Below is a small trained network, with its code and all its weights. Each question gives an input and a target symbol and asks what happens when units are switched off, that is, made to give their printed mean instead of their output.

import numpy as np


def w(rows, s, z=0):
    codes = np.array(rows[::2]) - 128.0
    scale = np.full(codes.shape[1], s)
    scale[-1] = z or s
    return codes * scale


def norm(h):
    return h / np.sqrt((h * h).mean(-1, keepdims=True) + 1e-5)


def f(y):
    return y / 2 * (1 + np.tanh(0.7978845608 * (y + 0.044715 * y**3)))


def softmax(a):
    e = np.exp(a - a.max(-1, keepdims=True))
    return e / e.sum(-1, keepdims=True)


def log_softmax(a):
    a = a - a.max(-1, keepdims=True)
    return a - np.log(np.exp(a).sum(-1, keepdims=True))


def net(x, mask):
    ids = ['αδηλξπσω'.index(c) for c in x.split()]
    T = len(ids)
    res = E[ids] + P[:T]
    u = 0
    for l in range(3):
        q, k, v = (norm(res) @ M[l].T for M in (Q, K, V))
        z = softmax(np.where(np.tri(T) > 0, q @ k.T / 3**0.5, -1e9)) @ v
        res = res + np.where(mask[u], z, O[l][:, -1]) @ O[l][:, :-1]
        u += 1
        y = f(norm(res) @ A[l][:, :-1].T + A[l][:, -1])
        res = res + np.where(mask[u : u + 8], y, B[l][:, -1]) @ B[l][:, :-1]
        u += 8
    return log_softmax(norm(res)[-1] @ U[:, :-1].T + U[:, -1])


Q, K, V, O, A, B = {}, {}, {}, {}, {}, {}
E = w([
[149,141,200,58,75,162],'α',
[225,139,114,146,85,136],'δ',
[120,179,180,79,92,154],'η',
[111,113,110,158,141,147],'λ',
[135,100,117,140,155,173],'ξ',
[167,90,159,161,96,98],'π',
[159,91,113,160,179,65],'σ',
[39,83,255,170,141,67],'ω',
],0.014)
P = w([
[100,114,110,26,51,31],'0',
[95,144,103,122,115,129],'1',
[99,142,118,153,143,172],'2',
[120,155,145,158,164,170],'3',
[166,227,178,187,229,152],'4',
[165,237,191,186,243,142],'5',
[156,227,164,139,255,97],'6',
],0.006)
Q[0] = w([
[124,168,254,77,149,111],'0.h0',
[215,221,174,80,144,31],'0.h0',
[237,156,132,197,155,69],'0.h0',
],0.008)
K[0] = w([
[161,60,198,217,186,135],'0.h0',
[190,201,254,213,208,202],'0.h0',
[189,225,90,130,143,247],'0.h0',
],0.0068)
V[0] = w([
[120,221,138,196,77,62],'0.h0',
[253,71,52,61,173,220],'0.h0',
[75,53,78,84,209,44],'0.h0',
],0.0065)
O[0] = w([
[142,39,70,207,120,255,165],'0.h0',
[164,219,81,40,77,4,243],'0.h0',
[97,180,187,165,59,84,2],'0.h0',
],0.0067,0.0038)
A[0] = w([
[207,61,90,114,83,134,177],'0.n0',
[193,140,127,131,57,150,123],'0.n1',
[145,160,95,68,139,217,90],'0.n2',
[92,76,93,160,93,146,144],'0.n3',
[71,106,202,98,146,140,2],'0.n4',
[141,175,145,111,41,138,168],'0.n5',
[120,167,62,165,159,122,221],'0.n6',
[79,151,255,107,120,160,18],'0.n7',
],0.0093,0.0024)
B[0] = w([
[201,191,93,133,124,149,254],'0.n0',
[190,228,131,96,190,197,204],'0.n1',
[3,107,133,113,124,163,228],'0.n2',
[173,89,117,22,119,164,139],'0.n3',
[96,166,117,231,155,129,145],'0.n4',
[244,148,117,94,129,151,180],'0.n5',
[131,151,124,51,207,117,222],'0.n6',
[57,210,79,189,133,145,194],'0.n7',
],0.0066,0.005)
Q[1] = w([
[224,169,118,107,97,81],'1.h0',
[145,90,179,184,135,73],'1.h0',
[84,255,154,118,155,88],'1.h0',
],0.0092)
K[1] = w([
[108,254,107,128,159,136],'1.h0',
[87,187,183,163,76,121],'1.h0',
[135,139,108,224,225,43],'1.h0',
],0.0078)
V[1] = w([
[180,224,230,158,62,187],'1.h0',
[102,174,148,76,41,180],'1.h0',
[37,128,170,3,93,166],'1.h0',
],0.0047)
O[1] = w([
[135,50,197,95,2,135,252],'1.h0',
[74,76,68,125,35,103,169],'1.h0',
[40,59,64,114,56,60,39],'1.h0',
],0.0053,0.0013)
A[1] = w([
[229,94,2,76,99,132,86],'1.n0',
[166,127,61,145,57,117,95],'1.n1',
[193,33,99,148,125,30,161],'1.n2',
[74,112,135,199,44,64,30],'1.n3',
[29,74,158,182,181,15,78],'1.n4',
[41,62,134,58,104,152,1],'1.n5',
[57,53,129,154,122,198,74],'1.n6',
[157,212,39,194,70,129,71],'1.n7',
],0.0075,0.0041)
B[1] = w([
[121,212,123,225,182,196,253],'1.n0',
[160,89,249,177,158,142,143],'1.n1',
[63,105,59,202,107,159,149],'1.n2',
[123,237,186,140,221,198,142],'1.n3',
[100,112,183,253,85,134,153],'1.n4',
[158,135,171,153,183,26,127],'1.n5',
[188,137,108,95,134,6,158],'1.n6',
[222,153,66,119,215,109,177],'1.n7',
],0.007,0.0053)
Q[2] = w([
[214,71,34,129,183,124],'2.h0',
[237,251,239,243,118,119],'2.h0',
[255,161,16,15,142,61],'2.h0',
],0.0046)
K[2] = w([
[93,89,49,127,79,127],'2.h0',
[183,65,22,191,213,135],'2.h0',
[230,202,2,50,147,180],'2.h0',
],0.0065)
V[2] = w([
[155,136,146,130,178,60],'2.h0',
[109,121,2,124,39,115],'2.h0',
[158,92,164,94,108,210],'2.h0',
],0.0052)
O[2] = w([
[132,254,56,192,60,182,156],'2.h0',
[253,134,198,23,114,132,2],'2.h0',
[88,66,155,139,25,41,53],'2.h0',
],0.0044,0.00075)
A[2] = w([
[169,153,206,144,110,34,65],'2.n0',
[205,70,189,166,91,67,173],'2.n1',
[59,144,170,43,97,193,34],'2.n2',
[132,147,111,22,192,87,88],'2.n3',
[211,144,94,193,103,26,4],'2.n4',
[112,148,40,76,209,171,4],'2.n5',
[255,163,88,212,59,123,120],'2.n6',
[77,152,166,179,162,45,34],'2.n7',
],0.0082,0.0044)
B[2] = w([
[30,67,154,201,70,133,123],'2.n0',
[93,119,74,87,53,150,130],'2.n1',
[115,42,101,164,186,75,138],'2.n2',
[83,170,189,146,117,136,198],'2.n3',
[108,129,132,49,254,126,135],'2.n4',
[124,132,139,131,49,163,214],'2.n5',
[129,120,162,83,248,104,254],'2.n6',
[59,88,199,125,92,156,142],'2.n7',
],0.0097,0.0059)
U = w([
[62,72,190,52,214,46,73],'α',
[49,185,30,85,63,200,2],'δ',
[142,34,177,52,125,220,24],'η',
[113,121,214,249,94,151,202],'λ',
[129,208,172,89,52,24,113],'ξ',
[117,79,115,50,65,123,191],'π',
[216,197,95,168,206,105,118],'σ',
[93,38,101,156,186,181,43],'ω',
],0.011,0.0034)

Each question gives the input, a string of symbols that net reads in full, and the target symbol t.
The units are the heads (3 rows each of Q, K, V and O) and the neurons (one row each of A and B). Each row of codes is followed by its name. A weight is (code - 128) times the scale printed after its matrix; where a second scale follows, it is the last column's (O, A, B and U).
mask holds one flag per unit, layer by layer, with each layer's heads first. A switched-off unit (its flag False) gives its mean, the last column of its rows in O or B, instead of its output. The means were averaged over made-up inputs and are rounded, as every weight is.
A unit's drop is (log p(t) with every unit on - log p(t) with that unit switched off) / (log p(t) with every unit on - log p(t) with every unit switched off).
The circuit of an input: a set's keep is (log p(t) with only the set's units on - log p(t) with every unit switched off) / (log p(t) with every unit on - log p(t) with every unit switched off). Starting from the 12 units with the biggest drops (on a tie, the unit counted first), units are removed one at a time, each time the one whose removal leaves the highest keep (on an exact tie, the one counted first), for as long as the keep stays at least 0.8.
units of the circuit, in order: the units of the circuit, biggest drop first
most important unit: the unit with the biggest drop
k most important neurons: the k neurons with the biggest drops, biggest first
k most important neurons of layer l: the k neurons of layer l with the biggest drops, biggest first
input σ λ α, target σ: 2 most important neurons => [0.n7, 0.n5]
input η δ α, target α: 2 most important neurons of layer 0 => [0.n2, 0.n3]
input λ λ π λ σ, target λ: most important unit => 0.n0
input δ σ δ λ η, target δ: units of the circuit, in order => [2.n6, 0.n2]
input ω ξ δ λ, target ω: units of the circuit, in order => [0.h0, 2.n3, 1.n0]
input ξ δ δ δ δ ω α, target λ: units of the circuit, in order => [0.h0, 2.n6]
input λ λ α λ λ σ, target λ: units of the circuit, in order => [0.n0, 0.n1, 0.n5, 1.n4]
input ξ δ η, target ξ: 2 most important neurons => [0.n0, 1.n0]
input λ λ λ α, target δ: 2 most important neurons => [0.n7, 0.n0]
input α ξ λ, target α: 2 most important neurons => [0.n0, 0.n5]
input ω λ ξ, target ω: 2 most important neurons of layer 1 => [1.n0, 1.n6]
input α ω λ λ, target α: 3 most important neurons => [0.n0, 1.n0, 0.n5]
input λ σ ξ, target λ: 2 most important neurons => [0.n0, 2.n6]
input η λ δ ξ, target η: 2 most important neurons of layer 2 => [2.n6, 2.n5]
input ξ δ λ, target ξ: units of the circuit, in order => [0.h0]
input π δ λ, target π: 3 most important neurons => [1.n6, 2.n1, 2.n6]
input π δ α, target ω: 2 most important neurons of layer 0 => [0.n7, 0.n2]
input δ η η ω λ, target η: 2 most important neurons of layer 2 => [2.n6, 2.n5]
input σ δ δ δ δ η, target α: 3 most important neurons => [0.n2, 2.n2, 1.n0]
input π ξ σ ξ, target π: 2 most important neurons => [1.n0, 1.n6]
input δ δ π η, target ω: 2 most important neurons of layer 0 => [0.n7, 0.n4]
input δ δ λ ξ, target δ: most important neuron of layer 0 => [0.n2]
input α η ω π, target ω: 3 most important neurons of layer 1 => [1.n2, 1.n0, 1.n5]
input λ λ δ δ π α, target ω: 3 most important neurons of layer 1 => [1.n0, 1.n3, 1.n7]
input α η ξ, target α: 2 most important neurons => [0.n2, 0.n5]
input α ξ π, target α: 2 most important neurons of layer 2 => [2.n6, 2.n0]
input ω δ ξ, target ω: most important neuron of layer 2 => [2.n5]
input λ λ δ δ δ α, target η: 4 most important neurons => [0.n2, 2.n2, 2.n6, 1.n0]
input λ λ α λ δ λ η, target δ: 2 most important neurons => [0.n7, 2.n6]
